Here is a tiny trained network, its code and every weight. The questions are about switching its units off for an input and a class, where a switched-off unit gives its printed mean instead of its output.

import numpy as np


def w(rows, s, z=0):
    codes = np.array(rows[::2]) - 128.0
    scale = np.full(codes.shape[1], s)
    scale[-1] = z or s
    return codes * scale


def norm(h):
    return h / np.sqrt((h * h).mean(-1, keepdims=True) + 1e-5)


def f(y):
    return np.maximum(y, 0)


def log_softmax(a):
    a = a - a.max(-1, keepdims=True)
    return a - np.log(np.exp(a).sum(-1, keepdims=True))


def net(x, mask):
    res = np.array(x, float).reshape(1, 3) / 4 @ E
    u = 0
    for l in range(3):
        y = f(norm(res) @ A[l][:, :-1].T + A[l][:, -1])
        res = res + np.where(mask[u : u + 3], y, B[l][:, -1]) @ B[l][:, :-1]
        u += 3
    return log_softmax(norm(res)[-1] @ U[:, :-1].T + U[:, -1])


A, B = {}, {}
E = w([
[85,203,212],'x0',
[23,103,160],'x1',
[25,251,93],'x2',
],0.0033)
A[0] = w([
[179,124,205,51],'L0N0',
[173,161,254,1],'L0N1',
[126,55,176,68],'L0N2',
],0.0087,0.0031)
B[0] = w([
[56,124,97,213],'L0N0',
[178,253,226,244],'L0N1',
[141,77,167,254],'L0N2',
],0.015,0.0023)
A[1] = w([
[253,219,7,8],'L1N0',
[231,197,199,7],'L1N1',
[88,71,118,136],'L1N2',
],0.0067,0.0019)
B[1] = w([
[35,5,42,228],'L1N0',
[254,208,97,252],'L1N1',
[180,134,154,191],'L1N2',
],0.0095,0.0026)
A[2] = w([
[150,84,70,157],'L2N0',
[10,185,188,146],'L2N1',
[188,192,127,6],'L2N2',
],0.012,0.0014)
B[2] = w([
[29,215,180,204],'L2N0',
[247,93,2,255],'L2N1',
[180,205,218,201],'L2N2',
],0.0086,0.0057)
U = w([
[245,201,190,187],'0',
[143,52,247,152],'1',
[226,134,18,156],'2',
[81,151,169,2],'3',
[32,87,62,131],'4',
],0.013,0.0049)

Each question gives the input, the list of numbers given to net, and the class t.
The units are the neurons (one row each of A and B). Each row of codes is followed by its name. A weight is (code - 128) times the scale printed after its matrix; where a second scale follows, it is the last column's (A, B and U).
mask holds one flag per neuron, layer by layer. A switched-off neuron (its flag False) gives its mean, the last column of its row in B, instead of its output. The means were averaged over made-up inputs and are rounded, as every weight is.
A unit's drop is (log p(t) with every unit on - log p(t) with that unit switched off) / (log p(t) with every unit on - log p(t) with every unit switched off).
The circuit of an input: a set's keep is (log p(t) with only the set's units on - log p(t) with every unit switched off) / (log p(t) with every unit on - log p(t) with every unit switched off). Starting from all 9 units, units are removed one at a time, each time the one whose removal leaves the highest keep (on an exact tie, the one counted first), for as long as the keep stays at least 0.8.
units of the circuit, in order: the units of the circuit, biggest drop first
unit that matters most: the unit with the biggest drop
k most important neurons: the k neurons with the biggest drops, biggest first
drop of u: that unit's drop, to one decimal
input [-6,4,-1], class 1: most important neuron	[L2N1]
input [-6,1,-1], class 3: 3 most important neurons	[L2N1 L0N1 L2N0]
input [-8,0,-3], class 3: 3 most important neurons	[L2N1 L2N0 L1N1]
input [3,-5,7], class 2: units of the circuit, in order	[L0N1 L2N1]
input [-2,2,-6], class 1: units of the circuit, in order	[L2N1 L0N1]
input [-3,4,0], class 1: 2 most important neurons	[L0N1 L2N1]
input [2,4,0], class 2: 2 most important neurons	[L0N1 L1N1]
input [8,-2,8], class 2: 3 most important neurons	[L2N1 L0N1 L1N1]
input [-5,2,4], class 4: 2 most important neurons	[L1N1 L0N0]
input [-6,1,8], class 4: 3 most important neurons	[L0N2 L0N1 L0N0]
input [-5,-8,-2], class 4: 2 most important neurons	[L1N0 L0N1]
input [3,8,-4], class 1: 2 most important neurons	[L0N2 L2N2]
input [-3,-3,1], class 4: 2 most important neurons	[L0N1 L1N0]
input [-2,4,4], class 2: unit that matters most	L1N1
input [-1,-3,8], class 4: drop of L0N1	1.1
input [5,5,8], class 2: drop of L2N1	0.6
input [-7,-3,-3], class 4: drop of L0N1	0.1
